Here is a tiny trained network, its code and every weight. The questions are about switching its units off for an input and a target symbol, where a switched-off unit gives its printed mean instead of its output.

import numpy as np


def w(rows, s, z=0):
    codes = np.array(rows[::2]) - 128.0
    scale = np.full(codes.shape[1], s)
    scale[-1] = z or s
    return codes * scale


def f(y):
    return np.maximum(y, 0)


def softmax(a):
    e = np.exp(a - a.max(-1, keepdims=True))
    return e / e.sum(-1, keepdims=True)


def log_softmax(a):
    a = a - a.max(-1, keepdims=True)
    return a - np.log(np.exp(a).sum(-1, keepdims=True))


def net(x, mask):
    ids = ['ΘΠΩαδεζλμξστ'.index(c) for c in x.split()]
    T = len(ids)
    res = E[ids] + P[:T]
    u = 0
    for l in range(2):
        q, k, v = (res @ M[l].T for M in (Q, K, V))
        z = softmax(np.where(np.tri(T) > 0, q @ k.T / 3**0.5, -1e9)) @ v
        res = res + np.where(mask[u], z, O[l][:, -1]) @ O[l][:, :-1]
        u += 1
        y = f(res @ A[l][:, :-1].T + A[l][:, -1])
        res = res + np.where(mask[u : u + 8], y, B[l][:, -1]) @ B[l][:, :-1]
        u += 8
    return log_softmax(res[-1] @ U[:, :-1].T + U[:, -1])


Q, K, V, O, A, B = {}, {}, {}, {}, {}, {}
E = w([
[71,122,157,91],'Θ',
[106,129,114,128],'Π',
[158,120,115,82],'Ω',
[108,122,147,104],'α',
[85,105,130,101],'δ',
[90,131,156,108],'ε',
[123,129,145,114],'ζ',
[233,166,139,134],'λ',
[88,183,114,171],'μ',
[119,81,101,101],'ξ',
[61,152,47,253],'σ',
[40,66,4,51],'τ',
],0.0082)
P = w([
[152,202,131,193],'0',
[3,48,41,46],'1',
[77,81,241,195],'2',
[49,139,86,10],'3',
[145,45,172,222],'4',
[98,174,60,40],'5',
[132,30,171,217],'6',
[152,188,22,79],'7',
[127,88,194,225],'8',
[178,212,51,45],'9',
[116,90,182,232],'10',
[191,230,57,43],'11',
],0.0061)
Q[0] = w([
[191,75,221,169],'0.h1',
[134,115,162,226],'0.h1',
[253,149,145,151],'0.h1',
],0.0051)
K[0] = w([
[192,70,176,254],'0.h1',
[107,33,204,189],'0.h1',
[182,58,148,197],'0.h1',
],0.004)
V[0] = w([
[131,250,108,18],'0.h1',
[87,250,116,1],'0.h1',
[64,211,130,127],'0.h1',
],0.0021)
O[0] = w([
[101,228,90,91,75],'0.h1',
[107,118,102,2,70],'0.h1',
[62,21,133,62,254],'0.h1',
],0.006,0.0002)
A[0] = w([
[196,21,167,191,241],'0.n1',
[117,147,114,45,198],'0.n2',
[194,147,124,109,69],'0.n3',
[207,186,102,143,158],'0.n4',
[166,80,159,205,197],'0.n5',
[121,110,144,53,161],'0.n6',
[81,139,95,35,187],'0.n7',
[36,114,63,1,253],'0.n8',
],0.0079,0.0031)
B[0] = w([
[107,157,188,246,237],'0.n1',
[238,49,71,148,202],'0.n2',
[146,169,220,29,154],'0.n3',
[243,173,215,39,208],'0.n4',
[40,158,202,253,218],'0.n5',
[130,167,53,212,164],'0.n6',
[194,71,75,190,207],'0.n7',
[238,39,15,250,254],'0.n8',
],0.0045,0.0044)
Q[1] = w([
[55,141,94,183],'1.h1',
[133,239,205,188],'1.h1',
[162,192,3,79],'1.h1',
],0.0032)
K[1] = w([
[64,107,85,205],'1.h1',
[175,123,53,254],'1.h1',
[118,115,69,42],'1.h1',
],0.0047)
V[1] = w([
[245,79,106,88],'1.h1',
[43,106,13,138],'1.h1',
[50,198,254,102],'1.h1',
],0.0076)
O[1] = w([
[182,45,109,53,159],'1.h1',
[91,185,2,171,135],'1.h1',
[75,186,156,111,1],'1.h1',
],0.0093,0.0061)
A[1] = w([
[126,153,118,115,87],'1.n1',
[76,213,49,182,170],'1.n2',
[171,94,127,235,193],'1.n3',
[164,130,215,118,253],'1.n4',
[122,97,254,177,224],'1.n5',
[102,204,61,155,153],'1.n6',
[39,154,137,178,82],'1.n7',
[121,179,138,127,143],'1.n8',
],0.0061,0.0028)
B[1] = w([
[134,145,149,146,128],'1.n1',
[254,187,149,80,174],'1.n2',
[127,96,120,159,254],'1.n3',
[49,98,155,32,182],'1.n4',
[14,134,229,202,202],'1.n5',
[235,162,181,28,157],'1.n6',
[197,202,178,177,159],'1.n7',
[45,181,154,133,135],'1.n8',
],0.0059,0.0094)
U = w([
[187,142,130,73,165],'Θ',
[198,136,181,17,81],'Π',
[130,201,173,229,49],'Ω',
[61,160,103,97,67],'α',
[45,142,118,119,120],'δ',
[175,124,82,93,234],'ε',
[104,181,119,101,3],'ζ',
[104,158,174,156,96],'λ',
[72,136,120,94,41],'μ',
[67,83,141,151,79],'ξ',
[103,31,255,126,16],'σ',
[147,59,58,172,218],'τ',
],0.0069,0.0028)

Each question gives the input, a string of symbols that net reads in full, and the target symbol t.
The units are the heads (3 rows each of Q, K, V and O) and the neurons (one row each of A and B). Each row of codes is followed by its name. A weight is (code - 128) times the scale printed after its matrix; where a second scale follows, it is the last column's (O, A, B and U).
mask holds one flag per unit, layer by layer, with each layer's heads first. A switched-off unit (its flag False) gives its mean, the last column of its rows in O or B, instead of its output. The means were averaged over made-up inputs and are rounded, as every weight is.
A unit's drop is (log p(t) with every unit on - log p(t) with that unit switched off) / (log p(t) with every unit on - log p(t) with every unit switched off).
The circuit of an input: a set's keep is (log p(t) with only the set's units on - log p(t) with every unit switched off) / (log p(t) with every unit on - log p(t) with every unit switched off). Starting from the 12 units with the biggest drops (on a tie, the unit counted first), units are removed one at a time, each time the one whose removal leaves the highest keep (on an exact tie, the one counted first), for as long as the keep stays at least 0.8.
units of the circuit, in order: the units of the circuit, biggest drop first
most important unit: the unit with the biggest drop
k most important neurons: the k neurons with the biggest drops, biggest first
k most important neurons of layer l: the k neurons of layer l with the biggest drops, biggest first
drop of u: that unit's drop, to one decimal
input λ λ Ω λ λ ζ Π, target σ: units of the circuit, in order => (1.h1, 1.n5, 0.n1)
input δ Ω ζ ε Ω λ ζ λ λ, target σ: units of the circuit, in order => (1.h1, 1.n5, 1.n4, 0.n1)
input σ σ μ ξ σ λ σ ζ λ, target Ω: units of the circuit, in order => (1.h1, 0.n5, 0.n1, 0.h1)
input λ Ω σ μ, target τ: most important unit => 0.n8
input Θ σ ε, target Ω: 2 most important neurons of layer 0 => (0.n4, 0.n2)
input μ ζ ξ ε σ α δ, target Ω: 3 most important neurons => (0.n1, 0.n5, 0.n4)
input δ σ ζ λ Π σ ξ, target Ω: 4 most important neurons of layer 0 => (0.n1, 0.n4, 0.n5, 0.n2)
input ζ σ ξ, target Ω: 2 most important neurons of layer 1 => (1.n7, 1.n4)
input ξ σ ζ λ σ σ λ, target Ω: drop of 0.n2 => 0.1
input σ Θ α, target Ω: drop of 1.h1 => 0.9
input λ λ σ α, target τ: drop of 0.n5 => 0.0
input σ σ σ δ λ λ Θ σ Π, target Ω: drop of 1.h1 => 0.7
input σ α σ λ, target τ: 2 most important neurons of layer 0 => (0.n8, 0.n2)
input σ Ω λ δ σ λ α, target Ω: 2 most important neurons of layer 1 => (1.n7, 1.n5)
input σ Π λ σ Ω, target Ω: 4 most important neurons => (0.n1, 0.n5, 0.n4, 0.n2)
input σ ζ μ, target Ω: most important neuron => (1.n7)
